Below are the code and all the weights of a small trained network. Each question names an input and a class and asks about switching units off, where a switched-off unit gives its printed mean instead of its output.

import numpy as np


def w(rows, s, z=0):
    codes = np.array(rows[::2]) - 128.0
    scale = np.full(codes.shape[1], s)
    scale[-1] = z or s
    return codes * scale


def f(y):
    return y / 2 * (1 + np.tanh(0.7978845608 * (y + 0.044715 * y**3)))


def log_softmax(a):
    a = a - a.max(-1, keepdims=True)
    return a - np.log(np.exp(a).sum(-1, keepdims=True))


def net(x, mask):
    res = np.array(x, float).reshape(1, 5) / 4 @ E
    y = f(res @ A[0][:, :-1].T + A[0][:, -1])
    res = res + np.where(mask, y, B[0][:, -1]) @ B[0][:, :-1]
    return log_softmax(res[-1] @ U[:, :-1].T + U[:, -1])


A, B = {}, {}
E = w([
[203,212,165,116,192,127,172,101,132,145,53,181],'x0',
[122,141,112,107,127,103,134,114,125,145,143,130],'x1',
[124,156,166,87,91,59,118,210,42,96,124,167],'x2',
[115,116,135,119,135,99,147,102,114,121,113,109],'x3',
[153,173,7,168,73,80,149,132,138,115,67,103],'x4',
],0.015)
A[0] = w([
[162,123,181,145,212,166,150,80,143,120,138,142,163],'neuron 0',
[76,65,196,99,143,139,59,134,110,180,226,72,232],'neuron 1',
[154,194,113,190,149,133,154,86,98,161,34,143,87],'neuron 2',
[175,142,99,149,172,179,118,107,163,184,158,131,208],'neuron 3',
[101,50,79,148,98,119,192,185,113,188,95,84,117],'neuron 4',
[69,65,16,193,65,147,141,139,194,150,164,72,178],'neuron 5',
[103,156,154,87,104,61,77,228,30,52,97,188,186],'neuron 6',
[119,164,252,56,177,152,145,137,78,182,101,217,122],'neuron 7',
[220,216,87,135,152,116,171,126,140,140,13,158,39],'neuron 8',
[29,1,161,78,173,172,85,139,95,110,248,119,248],'neuron 9',
[98,150,101,122,65,80,103,163,76,16,142,158,112],'neuron 10',
[135,178,234,137,193,153,159,75,137,148,141,169,210],'neuron 11',
[177,169,227,44,127,101,131,185,67,112,113,185,113],'neuron 12',
[115,131,163,134,164,181,155,50,210,158,140,127,168],'neuron 13',
[140,157,140,97,196,155,121,26,174,175,154,115,187],'neuron 14',
[65,105,31,148,41,137,118,181,117,90,115,34,131],'neuron 15',
[119,81,41,173,143,153,133,55,197,133,143,86,255],'neuron 16',
],0.0087,0.0061)
B[0] = w([
[135,130,164,103,117,156,68,120,137,190,153,164,186],'neuron 0',
[169,154,133,172,165,145,182,107,147,74,110,165,222],'neuron 1',
[160,163,138,151,125,107,164,86,123,121,96,147,175],'neuron 2',
[119,108,136,128,121,174,130,112,111,128,92,163,178],'neuron 3',
[99,87,98,152,94,117,88,148,127,133,112,114,162],'neuron 4',
[130,102,71,122,147,138,113,133,173,94,117,70,223],'neuron 5',
[96,142,112,150,102,83,174,214,98,95,173,120,233],'neuron 6',
[39,112,109,62,225,153,110,197,126,112,143,101,214],'neuron 7',
[178,147,137,168,166,126,193,92,118,55,114,163,195],'neuron 8',
[169,158,115,195,114,105,183,48,99,31,106,173,250],'neuron 9',
[126,168,124,118,102,86,133,202,70,152,192,96,189],'neuron 10',
[98,88,151,114,115,194,67,105,110,163,143,135,203],'neuron 11',
[131,102,96,114,251,101,128,189,150,108,115,100,210],'neuron 12',
[166,118,128,94,115,151,109,91,104,161,157,215,197],'neuron 13',
[133,98,128,124,81,150,98,106,143,176,117,152,194],'neuron 14',
[93,144,63,98,102,105,113,200,125,161,160,116,208],'neuron 15',
[74,54,75,105,144,217,85,81,229,117,72,94,217],'neuron 16',
],0.012,0.024)
U = w([
[187,134,135,184,107,155,159,63,157,109,69,149,228],'0',
[59,91,113,91,196,146,94,183,173,128,102,57,178],'1',
[166,180,160,181,143,82,206,162,84,86,139,144,130],'2',
[105,152,112,131,7,86,105,194,97,175,172,79,3],'3',
[127,116,219,105,131,159,70,120,113,239,150,163,111],'4',
],0.012,0.0019)

Each question gives the input, the list of numbers given to net, and the class t.
The units are the neurons (one row each of A and B). Each row of codes is followed by its name. A weight is (code - 128) times the scale printed after its matrix; where a second scale follows, it is the last column's (A, B and U).
mask holds one flag per neuron, in row order. A switched-off neuron (its flag False) gives its mean, the last column of its row in B, instead of its output. The means were averaged over made-up inputs and are rounded, as every weight is.
A unit's drop is (log p(t) with every unit on - log p(t) with that unit switched off) / (log p(t) with every unit on - log p(t) with every unit switched off).
The circuit of an input: a set's keep is (log p(t) with only the set's units on - log p(t) with every unit switched off) / (log p(t) with every unit on - log p(t) with every unit switched off). Starting from the 12 units with the biggest drops (on a tie, the unit counted first), units are removed one at a time, each time the one whose removal leaves the highest keep (on an exact tie, the one counted first), for as long as the keep stays at least 0.8.
circuit, biggest first: the units of the circuit, biggest drop first
most important unit: the unit with the biggest drop
top k neurons: the k neurons with the biggest drops, biggest first
drop when u is switched off: that unit's drop, to one decimal
input [-7,-6,3,1,0], class 2: circuit, biggest first : (neuron 9)
input [0,3,1,1,0], class 2: top 2 neurons : (neuron 16; neuron 7)
input [-8,-7,5,-7,1], class 3: top 2 neurons : (neuron 15; neuron 8)
input [6,7,6,-6,0], class 1: top 4 neurons : (neuron 7; neuron 9; neuron 12; neuron 1)
input [-7,2,8,7,0], class 2: top 2 neurons : (neuron 9; neuron 1)
input [-6,7,-2,-5,0], class 0: top 3 neurons : (neuron 9; neuron 7; neuron 12)
input [-5,5,-8,4,0], class 0: top 3 neurons : (neuron 7; neuron 9; neuron 12)
input [-6,-5,6,4,1], class 3: top 3 neurons : (neuron 15; neuron 8; neuron 10)
input [8,6,-3,0,0], class 4: top 2 neurons : (neuron 9; neuron 11)
input [1,-1,2,1,8], class 2: top 3 neurons : (neuron 8; neuron 2; neuron 11)
input [-8,-4,8,5,1], class 3: top 2 neurons : (neuron 15; neuron 10)
input [2,-5,5,-5,1], class 2: top 2 neurons : (neuron 16; neuron 5)
input [-1,2,1,3,2], class 3: drop when neuron 16 is switched off : 0.1
input [7,5,6,2,-2], class 1: most important unit : neuron 7
input [5,-4,1,8,3], class 2: drop when neuron 16 is switched off : 2.8
input [-3,-8,7,-4,-1], class 2: drop when neuron 3 is switched off : 0.0
